[[ 1.89 -0.79 -4.75  0.84 -1.27 -0.85 -1.15 -1.72  3.54]
 [-3.08  0.92 -0.75 -0.47 -0.93 -0.90 -0.32 -1.29  0.21]
 [-1.60 -2.92  4.26  0.91  0.90  2.50  2.64  2.05 -0.22]
 [ 2.80 -3.01  0.15  3.31  2.80  0.60 -2.74  1.26  2.12]
 [ 1.56  0.20 -0.58  0.14 -1.62 -1.54 -0.59  1.02 -0.42]
 [-0.17 -0.27  2.19  0.71  1.10 -2.16 -2.01  5.14 -1.44]
 [-2.10 -3.45 -0.69  0.98 -0.97  2.05 -0.88  0.19 -2.05]
 [-2.52  2.99  2.88 -1.90  1.98  0.89 -0.03  0.12 -3.63]
 [-0.88  0.80  1.38  0.44  0.62  0.64 -0.88 -1.32 -0.37]
 [ 3.46  1.77 -4.14  1.44 -1.03  0.05 -2.70  1.42  1.54]]: -1.60

[[ 0.84 -2.54  5.18  1.99 -1.60 -1.01 -0.54 -2.54 -5.94 -0.69 -4.09 -0.43
   2.11  3.82 -1.52]
 [-1.15 -2.51 -2.60  0.05  3.37 -1.40  1.84 -4.74 -1.55 -1.24  2.43  0.16
  -2.63 -3.36 -6.37]
 [-0.79 -0.48  1.29  0.26 -2.81 -0.68  4.48 -1.23 -4.89  1.14 -4.29 -0.16
   3.33  5.77  1.03]
 [ 4.01 -1.19 -5.18 -2.34 -0.28  1.22 -3.18 -1.81  0.97 -2.70  5.53  0.57
  -1.50 -1.74  3.53]
 [ 1.01 -1.87  0.42  3.28 -0.50 -6.07  2.57 -2.40 -2.57  0.23  0.65 -1.83
  -3.19 -3.93 -4.70]]: -0.79

[[-4.77 -0.34 -1.33 -1.95  1.78 -3.01 -4.09 -4.63 -0.25 -1.45  1.29  0.36
  -1.43  2.83  0.67]
 [ 1.06  4.14 -0.90 -2.44 -1.27  2.70 -0.68 -0.47  1.53 -0.18  3.80  1.25
   0.56 -1.57  2.50]
 [ 3.65 -0.06 -0.37  2.26 -3.56  3.22 -0.58 -0.18  2.23  3.71 -0.12  3.73
   1.85  1.46 -0.10]
 [-1.18  1.28 -1.54 -0.51  0.57  2.10 -1.68 -0.56 -2.23 -0.13 -1.25 -1.51
  -0.67  0.15 -1.82]
 [ 0.89  3.44 -0.19 -1.50  0.68 -1.66  2.32 -0.23 -1.02 -0.52  0.88  0.95
   2.23  0.31 -0.88]]: 3.65

[[-0.47  0.32 -0.75 -0.79 -0.67 -0.04 -2.88  0.08  0.32  2.14 -0.05  1.15]
 [-2.01  1.75  0.94  0.80  3.01 -1.03 -1.98 -0.58  0.61 -0.11  3.81 -0.52]
 [ 0.37 -0.16  0.52 -0.47  3.96  0.55 -1.80  1.18  0.68 -1.43  3.18  1.31]
 [ 0.13 -1.43 -5.10  0.54  0.94  0.13  1.75  2.49  3.57  1.01  0.70  3.69]
 [ 1.46  3.76 -1.14 -3.70 -5.35  2.74 -4.42 -1.44 -2.40 -0.35  3.57  4.92]
 [-2.77 -3.53  1.61  1.16  2.88 -1.70 -2.29  2.10  2.25  5.44 -3.81 -0.32]
 [ 1.90  4.07 -0.91 -3.72 -6.09  3.35 -4.00 -1.54 -2.89 -2.91  3.65  6.40]
 [-2.87 -4.05  0.57  2.96  4.78 -3.08 -0.59  1.96  3.24  2.72 -5.07 -2.53]
 [-0.47  0.70  0.79  0.28  3.89 -0.12 -2.13  0.51  0.61 -0.93  3.77  0.53]
 [-3.50 -0.34  1.01  0.92 -2.15 -2.89 -2.23 -1.70 -3.88  0.42  1.59 -3.34]]: 0.37

[[ 0.06  0.09  1.57 -0.05  4.54  0.11  0.89 -0.01  0.02]
 [ 0.09  3.97  0.20  0.00 -0.01  2.28 -0.13 -0.05  0.27]
 [ 0.19 -0.13 -0.04  3.22  0.01  0.00 -0.08  0.02 -0.02]
 [ 0.03  3.80  0.23 -0.05  0.08  2.36 -0.10 -0.08  0.39]
 [ 3.74 -0.09  0.08  0.34  0.16  0.07  2.47 -0.04 -0.10]
 [ 0.09  0.01 -0.05 -0.02  0.11  0.08  0.01  3.81  2.56]]: 0.19

[[ 3.04  1.14  2.85  2.82 -0.18 -0.10 -0.20  0.32 -0.41  2.99 -0.31 -1.16]
 [-1.55 -2.24 -0.97 -1.24  3.47 -0.71  3.42 -0.90  3.53 -1.44  3.41  3.68]
 [ 3.49  2.98  3.41  3.26 -0.61  1.37 -0.70  1.93 -1.06  3.47 -0.72 -2.35]
 [ 1.88 -5.44  0.78  1.72  0.24 -6.00  0.14 -5.39  0.66  1.81 -0.01  4.46]
 [ 3.47  5.08  3.61  3.24 -0.63  3.52 -0.66  4.09 -1.19  3.40 -0.67 -3.84]]: 3.49
---
[[  3  -6  -1  -4 -44   6]
 [  7   8   4 -35 -26  -6]
 [ 19  39  25 -34  47  -6]] | -34

[8229 2623 6172 3115] | 6172

[5616 1267 9698 7033] | 7033

[[-33  33 -42  11]
 [ -3   3  20  11]] | -3

[70 15 13 56 77 51 38] | 38

[[-222 -102  362 -728  543]
 [ 485 -238 -196  520 -700]
 [ 295 -413   -4   -6 -374]] | -413

[-33  -9 -28  28  43] | -9

[[437 429 421 405 149 630 540]
 [186 627 386 445 429 378 464]
 [928 330 567 463 156 380 425]] | 186
---
[[-2.34  3.01 -3.53 -4.16]
 [ 2.71 -1.10  5.17  4.13]]	-2.34

[[ 4.10  1.42  0.21 -2.00 -4.24  1.37]
 [ 3.67  0.18 -1.32 -3.26 -4.09  1.74]
 [-2.07  1.88 -1.46 -1.74  0.03 -4.54]]	3.67

[[-0.82 -0.55 -2.18 -0.81  6.19 -0.59]
 [-0.90 -0.37 -3.97 -0.36  5.09 -2.71]
 [-0.87  0.73 -2.90 -0.10  3.64 -2.86]]	-0.90

[[-2.88 -3.29 -5.65 -1.34]
 [-1.93 -0.69  1.56 -1.75]]	-2.88

[[ 5.78  5.38  1.61  0.21 -5.86]
 [-0.06 -1.33  0.04  4.25 -4.22]
 [-4.10 -2.88  3.06  6.20 -6.02]]	-0.06

[[ 2.68  3.89  1.23 -2.32  2.25]
 [-2.55  5.90  5.67  5.00 -1.57]]	2.68

[[-3.14 -4.51  3.99 -3.31  0.93 -4.79  0.59]
 [ 5.17  1.30 -3.82  3.20 -3.23  1.87 -2.79]
 [ 1.11  2.93 -1.74 -0.19  2.35  1.76  1.65]]	5.17

[[ 0.25 -1.29 -0.55  0.96  1.82  2.97]
 [-1.96  3.25  2.64 -0.05 -2.13  5.40]]	0.25
---
[[-0.47  2.21  2.54 -5.34 -2.27]
 [-4.08 -0.16  0.18  3.73  1.20]]
2.54

[ 3.34 -3.75 -4.01  5.31 -2.87  0.05]
3.34

[[ 5.04  3.78  1.71 -1.47]
 [-4.69  1.20 -5.37  1.35]
 [ 0.17  4.50 -2.35  2.29]]
4.50

[[-1.95 -2.45  2.72 -1.32  0.24 -4.53 -0.74]
 [ 0.88 -1.69 -0.01  1.86 -2.98 -0.05 -3.58]
 [-1.51  1.56  0.37 -2.10  3.58  0.88  4.47]]
3.58

[ 4.49 -0.61  1.24  1.84]
1.84

[[-4.16 -0.92  1.39  4.85 -2.27 -0.98 -0.33]
 [-0.62 -0.25 -3.15  0.35 -1.02 -3.46 -2.23]
 [ 1.43 -0.17  0.91 -1.35  1.07 -0.08  3.65]]
3.65

[ 2.33  5.20  1.02  2.77 -0.38 -1.72  2.66]
2.77

[[ 1.14 -5.26  2.51  1.20 -1.21  3.95 -1.35]
 [-4.97  3.92 -1.16 -3.37  1.91 -3.08 -0.34]
 [-5.14  4.16 -0.75 -3.89  1.76 -2.76 -0.16]]
3.95

[[-0.04  3.70  1.72 -1.92]
 [ 2.23 -0.67  0.34 -0.57]
 [ 4.81 -3.34 -4.67 -0.46]]
3.70
